Q: array([ -7,  -1, -17,  15,  56, -22])
A: -22, -7

Q:
array([[-54,  34,  33, -31, -55],
       [ 55, -37, -35,  34,  57]])
A: -55, 55

Q: array([-12,  12, -63,   0, -28,   6])
A: 6, -12

Q: array([-14,  -8,  69,  52])
A: 52, -14

Q: array([ -6,  18,  25,  35, -55,  47, -30])
A: -30, -6

Q:
array([[-55,   2,  13,  52],
       [-44,  23, -40, -23]])
A: 52, -44

Q: array([ 4, 29, 60, 25, 27])
A: 27, 4
---
  0  -65   -6   -6
  5    6    5   16
 -5  -15    2  -10
=> -65

-15    2   21   31   34   31   20
-16  -18  -27  -37  -48  -60  -71
 49   56   49   30    2  -33  -60
=> 2

  5  -14   -3  -11  -39
-11   13  -36  -19   53
-10   19   14   13   27
=> -14

 33  -36    3  -10   17  -14
 -2   23   -7  -10    4  -27
 15  -59  -30    6  -13   31
=> -36

-25   -3   34   43   44
 38  -51   20   30  -41
-37   23   68   62   10
=> -3

 17   47    6    4   24
-14   57   25   24   25
 16  -23   -8   26  -34
=> 47
---
[48 94 53 51 19] ⇒ 48, 19
[ 602 -640  861  472 -664] ⇒ 602, -664
[342 564  57 849 186 448] ⇒ 342, 448
[180 160 196  22 167 174 107] ⇒ 180, 107
[544 801 208 655 988] ⇒ 544, 988
[-10  32  18  33 -29 -45] ⇒ -10, -45
---
array([[ 18,  -5,  34,   5],
       [ 59,  40,   9, -36]]) gives 5

array([-73,  70,  23, -38,  44,  52,  10]) gives -38

array([ 33,  34, -56,   2, -12]) gives 2

array([  4, -37,  29, -68,  56]) gives -68

array([ -2, -26, -20, -56, -16,  -4,   6]) gives -56

array([-19,  66,   7,  18,  47,  -4,  17]) gives 18

array([ 19,   2, -13,  -8,  65]) gives -8
---
[[675 642 768 100 603 792 276]
 [228 702 730 497 804 341 274]] | 675

[[233  38 269 855]
 [471 462 124 560]
 [565 907 535 786]] | 471

[[308 520 718 380 836]
 [496 373 326 385 318]
 [139 400 533 444 574]] | 496

[[7 4 1 7 5 9]
 [7 8 8 6 4 0]] | 7

[[126 153 214  24 157 128 125]
 [196 218 227 245 186 250 250]
 [163  82 140  50 138  45 103]] | 196

[[ 26  29 -26 -36 -27]
 [-45  28  15 -24   1]
 [ 22  12 -17 -14 -13]] | -45
---
[[ 51 -10  -5   9 -54]
 [ -5 -20   0 -49 -23]
 [ 39  -2   6  66 -72]] ⇒ -54

[ 50  70 -48 -53 -32] ⇒ -48

[  8 -40   4  57] ⇒ 4

[ -7 -51 -73  55  30] ⇒ -51

[-19  45  41   9 -13  54] ⇒ -13

[-20 -36 -27 -27 -54] ⇒ -36

[-20  44  52   0] ⇒ 0

[[ 60  -6  16 -27  60  55 -57]
 [ 58 -54 -48 -23  49  57 -59]] ⇒ -57

[[-24  34  48 -18  -2 -42]
 [  4  -1 -31  21  23  49]
 [  8 -61 -27   3  -6   6]] ⇒ -42
---
[[ 48 -30 -61   4 -11 -31]
 [-22 -18  -2 -11  -2  20]
 [-35  34  17  37  48  60]] --> 17

[[  4  28 -12   3  19]
 [-14  40 -26  15   6]
 [-32 -63  27 -46  -2]] --> 27

[[-24  11 -21 -27  19   9 -27]
 [-23  11 -21 -11  37   9 -27]
 [-24  11  62  28 -25 -57 -18]] --> 62

[[-14  -5   8  -1  -4   0]
 [ 29  11 -70 -17  13 -27]
 [-10  -7  -2  -9  -4  -7]] --> -2

[[62 32 65 42]
 [26 22 41 26]
 [28 22 42 27]] --> 42

[[  9   2  -5 -11 -13 -14 -13]
 [ 21  24  41  54  46  49  44]
 [ -1   7  25  41  42  51  52]] --> 25

[[  7  37  14  -6  68  34]
 [-32  27  29  18   5 -17]
 [ 19 -22 -11  22 -26  25]] --> -11

[[ 31 -12  62  15  -1  47  13]
 [ 34 -10  52  13   9  55   3]
 [ 20   6  63   6  -6  37   0]] --> 63

[[-4 -4 -8 -9  0 -1 -8]
 [-7 -7  3 11 -9 -8  3]
 [45 16  3 13 41 53 12]] --> 3

[[-34  17 -16  15 -52]
 [-22 -43 -36   3 -52]
 [-67   3   4 -33 -52]] --> 4
---
[[41  0 20 61]
 [61  0 41 20]] value 20

[[-38  -2  -7  41 -66  13]
 [ 16   0 -14  15  40 -44]] value -7

[[ 40  53   7  40 -23  26]
 [ 44 -14 -71   3   4  -9]] value 7

[[-15 -59 -38 -51  55  52  25]
 [-18 -37 -28 -48  58  56  32]] value -38

[[-10 -25 -55 -14]
 [-14 -22 -36 -20]] value -55

[[-49  63 -19  56  37  14  16]
 [-37  -4  49  46 -26  11   7]] value -19
---
array([[  1,   5,   6,  -6,  17, -11,   2],
       [ -2, -46, -65, -17,  48,  -8, -11]]) value 2

array([[-57, -15,  40, -68],
       [-72,  10,  34, -63],
       [-69, -48,  61, -55]]) value -63

array([[-30,  11, -27, -53, -39],
       [  0,   8, -24,  19, -42]]) value -39

array([[-21, -22,  31,  -5,  45,  36, -37],
       [-24,  62,  -5, -23, -35, -22,  15]]) value -37

array([[-63,  19, -42,  72,  37,  -5,  16],
       [-34,  17,  16, -17,  34,  55, -45],
       [ 18,   4,  42,   0,  25,   4, -18]]) value -45

array([[ -6, -17,  -5, -10,  59, -14, -31],
       [ 33,  15,  15, -10, -10, -14,  -1],
       [ -6,  25,  20,  19, -24, -14, -31]]) value -1

array([[ -8,  -8,   1,  -1,  -7, -10],
       [  9,  -5,  18,  -7,  26,  24],
       [ 44,  55,  13,  69,  23, -11]]) value 24

array([[-13,  33,  52,  -8],
       [ 13, -23,  -6,  38]]) value -8
---
[[877 811 595 807 328 604]
 [480 198 664 773 347 610]
 [371 560 538 291 929 554]] --> 604

[[7 5 5 9 5 2]
 [6 6 3 9 6 1]
 [5 4 2 8 4 1]] --> 2

[[573 647 420 992 160 503 450]
 [ 26 260 337 862 316 665 587]
 [215 627 497 481 905 223 197]] --> 450

[[5794 6432 6265 5852 6613]
 [4660 3174 8646 4360 8825]
 [5408 5955 7476 5047 7378]] --> 6613

[[4293 3709 1252 6518 5918]
 [4364 2735 1457 7817 6680]
 [3053 3685 2586 5492 4292]] --> 5918

[[ 97  84  11  79  78  85]
 [ 15  78 161 106  37 128]
 [ 47  88 195  81  45 133]] --> 85

[[-278 -334   74 -697]
 [ 370  411  163 -143]
 [-588  -62  639  681]] --> -697

[[5 5 1 7 1]
 [4 3 1 6 1]
 [4 3 1 6 1]] --> 1
---
((107, 799, 494, -430, -115, -790, 188), (671, -649, -40, -273, -32, 366, 69)) 671
(915, -618, -348, 532) 532
(3, 4, 2, 3, 5, 7) 5
(14, 47, 27, 78) 47
(15, 84, 57, 2, 80) 80
((4048, 4678, 8173, 3510, 6431, 3167, 5829), (5143, 2164, 1285, 3734, 5350, 3241, 3759)) 6431
((90, 94, 159, 135, 199), (119, 106, 141, 108, 201), (62, 122, 202, 151, 153)) 201
